Below are the code and all the weights of a small trained network. Each question names an input and a class and asks about switching units off, where a switched-off unit gives its printed mean instead of its output.

import numpy as np


def w(rows, s, z=0):
    codes = np.array(rows[::2]) - 128.0
    scale = np.full(codes.shape[1], s)
    scale[-1] = z or s
    return codes * scale


def f(y):
    return y / 2 * (1 + np.tanh(0.7978845608 * (y + 0.044715 * y**3)))


def log_softmax(a):
    a = a - a.max(-1, keepdims=True)
    return a - np.log(np.exp(a).sum(-1, keepdims=True))


def net(x, mask):
    res = np.array(x, float).reshape(1, 7) / 4 @ E
    y = f(res @ A[0][:, :-1].T + A[0][:, -1])
    res = res + np.where(mask, y, B[0][:, -1]) @ B[0][:, :-1]
    return log_softmax(res[-1] @ U[:, :-1].T + U[:, -1])


A, B = {}, {}
E = w([
[180,141,187,9,94,82,130,126,137,103,56],'x0',
[180,224,149,36,34,147,197,160,121,116,3],'x1',
[153,183,126,111,141,251,9,132,195,98,38],'x2',
[93,72,212,69,201,84,170,253,216,113,109],'x3',
[27,156,179,110,167,148,192,96,108,166,105],'x4',
[112,174,132,179,184,174,75,165,161,181,117],'x5',
[66,157,202,228,104,251,74,27,34,218,121],'x6',
],0.0051)
A[0] = w([
[100,88,126,150,181,72,180,132,119,138,203,247],'n1',
[160,98,128,128,126,148,94,124,157,98,119,191],'n2',
[203,111,115,56,75,88,167,184,116,104,82,161],'n3',
[165,157,147,139,126,106,158,170,108,105,92,165],'n4',
[134,122,117,119,181,163,87,134,186,114,128,180],'n5',
[109,120,167,69,145,152,135,192,174,149,69,247],'n6',
[202,129,116,43,57,63,186,142,123,77,108,232],'n7',
[102,68,117,157,169,90,157,149,106,181,187,199],'n8',
[75,82,115,140,187,57,190,137,120,143,215,203],'n9',
[98,131,210,99,222,174,131,188,173,112,52,195],'n10',
[200,94,67,169,153,199,18,59,167,74,156,212],'n11',
[113,110,148,172,154,68,139,160,114,78,180,210],'n12',
[100,185,108,186,52,228,133,11,3,189,120,210],'n13',
],0.0081,0.0013)
B[0] = w([
[167,101,72,145,136,134,162,110,126,157,157,184],'n1',
[105,120,153,104,105,114,106,145,112,134,115,142],'n2',
[139,122,137,96,81,97,164,104,160,79,89,181],'n3',
[98,111,146,106,114,130,142,112,151,105,119,142],'n4',
[106,121,131,115,135,151,90,153,126,142,133,153],'n5',
[112,148,128,150,150,143,133,171,203,125,115,170],'n6',
[148,93,154,109,61,69,164,139,151,80,110,194],'n7',
[133,100,102,125,143,129,157,104,83,153,147,177],'n8',
[147,78,82,146,121,122,171,132,111,161,170,194],'n9',
[100,158,103,128,179,165,129,169,191,160,122,180],'n10',
[127,114,144,93,108,124,3,151,47,121,132,197],'n11',
[134,90,108,132,120,137,158,128,105,165,148,163],'n12',
[133,214,192,203,160,138,169,8,89,116,122,254],'n13',
],0.016,0.013)
U = w([
[87,146,124,119,217,170,108,206,214,160,86,76],'0',
[147,96,136,103,128,130,3,155,68,119,131,42],'1',
[151,198,197,210,162,142,127,19,83,120,108,254],'2',
[177,31,53,149,156,101,155,126,94,192,197,206],'3',
[178,90,152,67,40,47,159,144,177,37,64,70],'4',
],0.0058,0.00083)

Each question gives the input, the list of numbers given to net, and the class t.
The units are the neurons (one row each of A and B). Each row of codes is followed by its name. A weight is (code - 128) times the scale printed after its matrix; where a second scale follows, it is the last column's (A, B and U).
mask holds one flag per neuron, in row order. A switched-off neuron (its flag False) gives its mean, the last column of its row in B, instead of its output. The means were averaged over made-up inputs and are rounded, as every weight is.
A unit's drop is (log p(t) with every unit on - log p(t) with that unit switched off) / (log p(t) with every unit on - log p(t) with every unit switched off).
The circuit of an input: a set's keep is (log p(t) with only the set's units on - log p(t) with every unit switched off) / (log p(t) with every unit on - log p(t) with every unit switched off). Starting from the 12 units with the biggest drops (on a tie, the unit counted first), units are removed one at a time, each time the one whose removal leaves the highest keep (on an exact tie, the one counted first), for as long as the keep stays at least 0.8.
circuit, biggest first: the units of the circuit, biggest drop first
most important unit: the unit with the biggest drop
top k neurons: the k neurons with the biggest drops, biggest first
drop of u: that unit's drop, to one decimal
input [-5,-1,4,6,-6,5,-2], class 0: most important unit => n10
input [0,4,1,-7,-4,8,-4], class 1: top 2 neurons => [n13; n11]
input [8,-6,-5,1,6,-3,-5], class 3: top 2 neurons => [n9; n1]
input [1,2,2,4,-1,8,-7], class 0: top 2 neurons => [n10; n6]
input [3,2,-3,-7,1,-2,-2], class 4: top 2 neurons => [n7; n3]
input [-4,-3,2,2,-7,-3,-2], class 1: circuit, biggest first => [n11; n13]
input [4,-3,4,5,-7,-1,1], class 1: circuit, biggest first => [n11; n13]
input [-4,8,6,7,-7,-7,7], class 0: circuit, biggest first => [n10; n13]
input [-7,3,5,3,-8,-6,1], class 1: circuit, biggest first => [n13; n11]
input [-2,8,8,1,6,-8,-1], class 4: top 2 neurons => [n7; n3]
input [7,-4,2,1,0,-5,3], class 4: top 2 neurons => [n13; n11]
input [-1,6,6,-2,6,6,-8], class 0: top 2 neurons => [n10; n6]
input [8,4,6,4,3,6,8], class 0: drop of n10 => 0.4
input [2,7,-6,5,4,-8,7], class 4: circuit, biggest first => [n7]
input [-2,-5,-1,-8,1,2,-5], class 3: drop of n9 => 0.1
input [0,1,6,1,-6,-1,-1], class 1: drop of n13 => 0.1
input [-4,-7,-6,-2,6,0,2], class 3: drop of n3 => 0.0
